(in the rows, 128 means zero)
[155 122 172 128 131  78  97  64 162 116  62 116 123 137 113 112 121 136
 146 170 133 112 103  91 102 113 154 149 134 145 118 151 124 147 101 107
 144 181 128 138 122 114 151 154]
P
[133 122 171 111 148  91  92  63 157 118 101 108 102 145 115  81 125 133
 135 161 134 133  98 101  93 114 155 139 142 163 124 151 119 152 109 102
 148 192 124 155 110 110 158 144]
P
[115 123 157 109 120  85 101  81 166 114 103 116 106 120 100 105 125 133
 142 155 128 108 101  97  91 129 157 137 109 153 122 144 115 151 119 115
 140 160 127 160 114 118 131 134]
X
[127 122 198 107 149  88  97  31 153 124  97 103 115 134 118  67 112 143
 119 157 148  95  95  89  85  99 130 148 121 159 133 140 123 134 133  74
 159 176 106 149  99 116 164 146]
T
[135 122 197 102 136  86 118  47 172 113  83  92 120 125 107  95 115 142
 142 146 160 127  89 102  96 103 144 138  99 154 105 144 107 145 130  88
 144 162 117 163  94 111 165 131]
T
[153 136 159 125 117  82 104  64 162 113  95 107 120 144 104 126 124 127
 146 172 137 125 105 111 102 112 168 150 140 136 113 157 138 136 106 100
 160 174 122 137 104 117 151 157]
P
[175 107 158 113 133  80  77  66 166 123  50 124 100 129 119  49 124 143
 137 192 122 134  81  71  62 118 169 151 115 152 126 156 105 150 123  96
 154 196 147 120 158 107 121 150]
X
[132 154 165 101 122  76 170  74 159 113  99 105 110 126 111 114 106 138
 145 145 144 121  76 101 114 124 162 162 100 153 127 153 112 137 122  94
 146 137 101 162 104 124 126 134]
T
[142 107 160 114 144  84 103  67 160 123  98 103 115 146 124  83 145 145
 152 164 139 129 104 104 105 128 152 146 136 149 122 106 113 145 118 105
 159 162 133 146 118 112 150 145]
P
[143 131 182 117 137  77 106  67 152 118 115 103 114 131 102 101 112 159
 143 165 144 113  90  93 100 118 158 135 128 137 116 140 133 139 119 105
 154 176 120  91 137 103 149 143]
T
[163 110 167 122 139  86 104  59 153 115  70  95 117 137 119  96 140 130
 136 163 139 125  99 103 113 113 144 145 132 148 123 145 113 154 115 109
 149 178 127 145 113 117 158 148]
P
[164 107 173 115 147  86 113  55 149 128  83 103 129 166 106  82 125 154
 143 148 141 128 104  96 117 122 147 140 143 147 113 145 124 158 112 116
 150 158 131 154 107  91 146 144]
P
[157 105 154 131 129  74 100  68 151 120 101 117 125 144 118 101 113 143
 159 165 139 128 105 107 105 119 162 144 142 134 110 143 112 142 113 103
 153 183 119 132 104 108 156 153]
P
[144 145 166 119 140  83 124  67 161 127  87  96 109 134 104 118  98 133
 138 166 136 131 114 110 108 118 148 153 119 143 121 139 117 147 104  90
 153 169 150 159 118 126 158 142]
T
[144 177 156 115 127  64 133  66 162 124 113 106 101 142 115 106  99 145
 162 164 154 111  73  97  86 118 173 174  79 131 125 168 119 119 129  76
 151 147 111 114 114 115 117 142]
T
[132 103 184 101 138  93 102  73 152 119 115 104 114 114 116 122 113 144
 142 174 152 134 104 119 112 142 168 155 112 146 118 159  99 129 151  93
 143 169 113 132  98 113 141 139]
T
[144 132 174 103 137  83 126  70 146 124 109 107 130 129 117 101 117 136
 134 143 145 125  88  88 110 112 158 146 115 153 111 139 111 159 124 110
 150 141 118 165 104 114 138 133]
T
[175 107 178 130 149  77  99  60 163 120  73  98 123 135 105  64 139 144
 147 192 151 118 100  91 109 108 140 133 150 145 107 155 140 166 114 137
 153 181 138 146 103 118 148 149]
P
[132 100 176 110 137  87  85  75 150 104 125 115 134 141 120 111 121 138
 102 163 135 132 122 130 102 119 162 140 131 158 111 139 113 129 126 115
 150 177 124 142  99 114 157 147]
P
[142 105 187 102 142  91 130  57 149 131 109  89 123 146 108 119 101 146
 125 149 153 139 111 103 116 110 155 139 108 148 113 137 125 159 110  91
 146 162 122 167  88 112 189 138]
T
[143  86 148 118 131  86  73  67 154 113 100 130 113 119 119  91 133 130
 149 183 124 129 108 108  83 124 170 150 125 158 119 157  91 138 136 138
 148 194 129 125 122 107 131 150]
X
[140 165 159 104 149  70 132  91 148 131 139 110 124 149 114 101 128 153
 131 142 132 136 101 106 110 127 147 147 115 137 130 148 133 139 125  85
 149 137 104 153  86  88 131 130]
T
[155 142 165 109 132  88 137  62 158 127  72  98 124 146 108 111 101 143
 153 157 146 139  93 106 117 106 153 144 112 143 110 143 106 152 109  90
 150 157 131 176 109 115 156 138]
T
[160 106 161 114 142  88  95  79 153 115  25 110 121 144 130  70 130 144
 151 153 147 117 103 102  95 126 140 142 123 156 117 160  95 138 139  91
 178 168 123 138 123 105 144 151]
X
[149  98 157 114 133 106 107 105 159 124  78 133 110 122 123  68 144 145
 152 157 124 124  87  88  78 134 145 157 111 145 136 129  93 149 137 120
 149 164 136 128 160 119 106 138]
X
[168 118 168 124 138  60 103  70 144 125 100 104 126 143 109 104 126 131
 139 170 130 117  98  84 116 109 167 143 114 147 111 158 135 148 114 146
 149 179 132 140 110 107 131 147]
P
[106 135 175 111 137  85 117  68 151  79  91  90 118 108  93 125 115 122
 135 163 137 103 116 115 116 113 165 162 117 142 102 143 127 172 119 124
 146 166 125 174 101 113 141 126]
T
[119 112 179 104 137 110 109  63 150 117 113 105 121 106 114 111 121 129
 135 154 139 119  97 112 114 119 158 153 129 154 115 136 114 148 120 118
 141 156 111 158 108 123 134 135]
T
